Here is a tiny trained network, its code and every weight. The questions are about switching its units off for an input and a class, where a switched-off unit gives its printed mean instead of its output.

import numpy as np


def w(rows, s, z=0):
    codes = np.array(rows[::2]) - 128.0
    scale = np.full(codes.shape[1], s)
    scale[-1] = z or s
    return codes * scale


def f(y):
    return np.maximum(y, 0)


def log_softmax(a):
    a = a - a.max(-1, keepdims=True)
    return a - np.log(np.exp(a).sum(-1, keepdims=True))


def net(x, mask):
    res = np.array(x, float).reshape(1, 7) / 4 @ E
    y = f(res @ A[0][:, :-1].T + A[0][:, -1])
    res = res + np.where(mask, y, B[0][:, -1]) @ B[0][:, :-1]
    return log_softmax(res[-1] @ U[:, :-1].T + U[:, -1])


A, B = {}, {}
E = w([
[129,2,22,166,195,48],'x0',
[139,137,121,112,158,145],'x1',
[59,208,67,251,192,150],'x2',
[126,125,127,128,124,133],'x3',
[72,64,253,192,211,124],'x4',
[143,129,116,105,165,167],'x5',
[132,125,124,123,136,144],'x6',
],0.0099)
A[0] = w([
[136,79,164,43,107,99,51],'N0',
[151,110,118,130,146,46,102],'N1',
[123,119,174,119,204,143,97],'N2',
[149,134,84,99,96,130,94],'N3',
[118,149,74,100,93,98,158],'N4',
[159,202,166,135,145,132,103],'N5',
[122,70,111,72,160,91,80],'N6',
[171,57,96,161,141,114,43],'N7',
[115,101,218,180,185,127,99],'N8',
[43,138,84,193,140,191,86],'N9',
[147,140,176,75,104,118,54],'N10',
[125,163,50,143,105,158,179],'N11',
[139,81,81,189,146,138,61],'N12',
[164,185,205,126,92,167,9],'N13',
[186,80,169,77,105,106,44],'N14',
[154,72,84,112,166,101,33],'N15',
[116,102,176,147,151,124,157],'N16',
[91,246,122,170,160,153,86],'N17',
[135,144,163,128,102,166,17],'N18',
[153,158,100,144,64,131,164],'N19',
[126,157,184,131,99,174,56],'N20',
[130,98,122,142,145,94,18],'N21',
[207,195,51,112,91,79,188],'N22',
[182,90,161,87,110,158,125],'N23',
[77,61,202,191,147,158,211],'N24',
],0.013,0.0014)
B[0] = w([
[38,130,129,153,164,79,225],'N0',
[176,153,128,134,126,162,187],'N1',
[114,173,124,59,152,115,195],'N2',
[115,161,189,97,148,202,186],'N3',
[159,185,161,104,163,176,192],'N4',
[161,76,69,156,56,113,193],'N5',
[167,137,72,143,93,91,202],'N6',
[193,72,94,141,89,128,205],'N7',
[134,166,196,104,161,156,241],'N8',
[45,192,71,152,136,99,228],'N9',
[118,120,83,168,70,55,198],'N10',
[79,160,186,83,154,159,203],'N11',
[177,72,51,158,117,123,202],'N12',
[191,96,99,135,50,119,234],'N13',
[2,182,123,155,130,33,222],'N14',
[195,75,159,161,132,97,210],'N15',
[163,121,169,48,142,184,189],'N16',
[86,90,63,170,114,109,242],'N17',
[179,153,100,134,81,132,179],'N18',
[153,133,166,94,155,141,185],'N19',
[228,88,104,134,60,146,207],'N20',
[143,116,134,98,70,98,169],'N21',
[101,162,197,75,151,173,240],'N22',
[73,144,124,189,168,90,209],'N23',
[125,170,184,67,156,160,247],'N24',
],0.0086,0.013)
U = w([
[105,122,217,36,166,195,149],'0',
[11,110,90,186,149,94,219],'1',
[214,74,88,148,100,133,2],'2',
],0.011,0.0018)

Each question gives the input, the list of numbers given to net, and the class t.
The units are the neurons (one row each of A and B). Each row of codes is followed by its name. A weight is (code - 128) times the scale printed after its matrix; where a second scale follows, it is the last column's (A, B and U).
mask holds one flag per neuron, in row order. A switched-off neuron (its flag False) gives its mean, the last column of its row in B, instead of its output. The means were averaged over made-up inputs and are rounded, as every weight is.
A unit's drop is (log p(t) with every unit on - log p(t) with that unit switched off) / (log p(t) with every unit on - log p(t) with every unit switched off).
The circuit of an input: a set's keep is (log p(t) with only the set's units on - log p(t) with every unit switched off) / (log p(t) with every unit on - log p(t) with every unit switched off). Starting from the 12 units with the biggest drops (on a tie, the unit counted first), units are removed one at a time, each time the one whose removal leaves the highest keep (on an exact tie, the one counted first), for as long as the keep stays at least 0.8.
units of the circuit, in order: the units of the circuit, biggest drop first
k most important neurons: the k neurons with the biggest drops, biggest first
drop of u: that unit's drop, to one decimal
input [-8,-1,-8,-8,-3,-6,3], class 1: 3 most important neurons : [N14 N0 N23]
input [-4,4,-2,-6,-3,1,-5], class 2: units of the circuit, in order : [N24]
input [5,1,6,-6,6,-1,-2], class 0: 4 most important neurons : [N24 N8 N16 N14]
input [2,5,-4,-7,-3,-7,2], class 1: 3 most important neurons : [N24 N14 N8]
input [-3,-8,-3,6,2,-4,0], class 1: units of the circuit, in order : [N14 N22]
input [-4,-1,-4,8,-3,-2,-1], class 1: units of the circuit, in order : [N14 N10]
input [8,0,-2,-2,7,-1,5], class 2: 2 most important neurons : [N7 N12]
input [-8,-6,2,3,-7,-8,7], class 2: 3 most important neurons : [N13 N5 N20]
input [6,6,-1,-6,6,-7,2], class 0: 2 most important neurons : [N24 N8]
input [4,3,1,5,-3,-6,4], class 2: 3 most important neurons : [N24 N8 N12]
input [-6,-6,-8,-1,-4,6,3], class 1: 2 most important neurons : [N14 N0]
input [5,5,-6,-2,-6,1,-2], class 0: 2 most important neurons : [N22 N3]
input [-3,4,3,7,-3,-4,-7], class 0: drop of N5 : -0.2
input [-7,-3,-5,-6,2,7,-4], class 2: units of the circuit, in order : [N13]
input [4,6,-5,8,2,8,-6], class 1: drop of N20 : 0.1
input [5,5,-8,-8,1,-7,-6], class 1: drop of N14 : 0.3
input [-5,-6,6,0,8,2,4], class 0: 2 most important neurons : [N24 N8]
